Below are the code and all the weights of a small trained network. Each question names an input and a class and asks about switching units off, where a switched-off unit gives its printed mean instead of its output.

import numpy as np


def w(rows, s, z=0):
    codes = np.array(rows[::2]) - 128.0
    scale = np.full(codes.shape[1], s)
    scale[-1] = z or s
    return codes * scale


def norm(h):
    return h / np.sqrt((h * h).mean(-1, keepdims=True) + 1e-5)


def f(y):
    return np.maximum(y, 0)


def log_softmax(a):
    a = a - a.max(-1, keepdims=True)
    return a - np.log(np.exp(a).sum(-1, keepdims=True))


def net(x, mask):
    res = np.array(x, float).reshape(1, 8) / 4 @ E
    u = 0
    for l in range(2):
        y = f(norm(res) @ A[l][:, :-1].T + A[l][:, -1])
        res = res + np.where(mask[u : u + 5], y, B[l][:, -1]) @ B[l][:, :-1]
        u += 5
    return log_softmax(norm(res)[-1] @ U[:, :-1].T + U[:, -1])


A, B = {}, {}
E = w([
[102,216,226,156,89],'x0',
[227,48,123,98,137],'x1',
[158,107,101,75,130],'x2',
[142,120,164,253,148],'x3',
[163,52,61,156,158],'x4',
[199,119,175,100,153],'x5',
[53,135,49,100,129],'x6',
[132,226,236,143,104],'x7',
],0.0019)
A[0] = w([
[139,198,201,83,101,24],'L0N0',
[73,204,229,165,109,90],'L0N1',
[166,58,99,83,141,9],'L0N2',
[153,136,187,253,150,8],'L0N3',
[170,23,94,80,172,13],'L0N4',
],0.0043,0.0014)
B[0] = w([
[170,237,152,88,34,193],'L0N0',
[212,108,98,92,152,253],'L0N1',
[217,81,31,114,146,188],'L0N2',
[36,19,218,174,152,211],'L0N3',
[254,97,89,108,31,219],'L0N4',
],0.0042,0.0032)
A[1] = w([
[131,134,132,126,129,61],'L1N0',
[183,72,106,91,155,96],'L1N1',
[156,155,166,110,59,207],'L1N2',
[135,104,204,253,165,26],'L1N3',
[136,71,205,231,130,5],'L1N4',
],0.0049,0.0013)
B[1] = w([
[150,109,93,134,143,128],'L1N0',
[218,89,77,185,39,233],'L1N1',
[109,182,162,147,179,239],'L1N2',
[92,3,235,154,226,254],'L1N3',
[23,61,187,207,234,244],'L1N4',
],0.0041,0.0027)
U = w([
[229,78,49,125,74,212],'0',
[149,253,191,91,91,120],'1',
[87,63,208,200,178,190],'2',
[29,153,44,133,122,2],'3',
],0.012,0.0022)

Each question gives the input, the list of numbers given to net, and the class t.
The units are the neurons (one row each of A and B). Each row of codes is followed by its name. A weight is (code - 128) times the scale printed after its matrix; where a second scale follows, it is the last column's (A, B and U).
mask holds one flag per neuron, layer by layer. A switched-off neuron (its flag False) gives its mean, the last column of its row in B, instead of its output. The means were averaged over made-up inputs and are rounded, as every weight is.
A unit's drop is (log p(t) with every unit on - log p(t) with that unit switched off) / (log p(t) with every unit on - log p(t) with every unit switched off).
The circuit of an input: a set's keep is (log p(t) with only the set's units on - log p(t) with every unit switched off) / (log p(t) with every unit on - log p(t) with every unit switched off). Starting from all 10 units, units are removed one at a time, each time the one whose removal leaves the highest keep (on an exact tie, the one counted first), for as long as the keep stays at least 0.8.
circuit, biggest first: the units of the circuit, biggest drop first
top k neurons: the k neurons with the biggest drops, biggest first
k most important neurons of layer l: the k neurons of layer l with the biggest drops, biggest first
drop when u is switched off: that unit's drop, to one decimal
input [8,-6,6,1,2,8,0,0], class 1: circuit, biggest first -> (L0N0)
input [-2,-5,-3,4,-6,2,4,5], class 1: top 3 neurons -> (L0N0 L0N1 L1N4)
input [8,-6,-2,-7,7,6,5,-6], class 3: circuit, biggest first -> (L0N4 L1N3)
input [-5,-2,-6,4,-1,1,4,-5], class 0: top 4 neurons -> (L0N3 L1N4 L1N3 L1N2)
input [6,0,-4,-7,6,-4,1,-3], class 3: circuit, biggest first -> (L0N4 L1N3)
input [-1,0,5,-8,4,-5,-1,6], class 1: 2 most important neurons of layer 0 -> (L0N1 L0N4)
input [-5,2,-5,-7,-3,-6,-2,2], class 3: top 3 neurons -> (L0N1 L0N4 L0N2)
input [4,3,-8,-1,-5,-1,8,-3], class 3: top 2 neurons -> (L0N4 L0N0)
input [-1,-7,-1,-2,-5,-8,-3,-1], class 1: top 2 neurons -> (L1N4 L0N3)
input [0,-1,-7,-5,8,7,-1,5], class 1: top 3 neurons -> (L0N0 L1N3 L1N4)
input [-6,-7,3,5,-7,-8,1,0], class 3: 2 most important neurons of layer 1 -> (L1N3 L1N4)
input [1,-3,-5,-1,0,-3,3,0], class 3: 2 most important neurons of layer 0 -> (L0N0 L0N4)
input [-1,5,1,1,1,-6,8,6], class 3: 2 most important neurons of layer 0 -> (L0N1 L0N4)
input [-7,-1,1,3,-7,3,3,5], class 1: top neuron -> (L0N0)
input [7,0,-3,-2,3,8,3,4], class 1: drop when L0N0 is switched off -> 0.1
input [8,3,8,0,3,-8,6,2], class 3: drop when L0N4 is switched off -> 0.4
input [0,-4,-6,0,-3,6,7,-3], class 3: drop when L0N4 is switched off -> 0.1
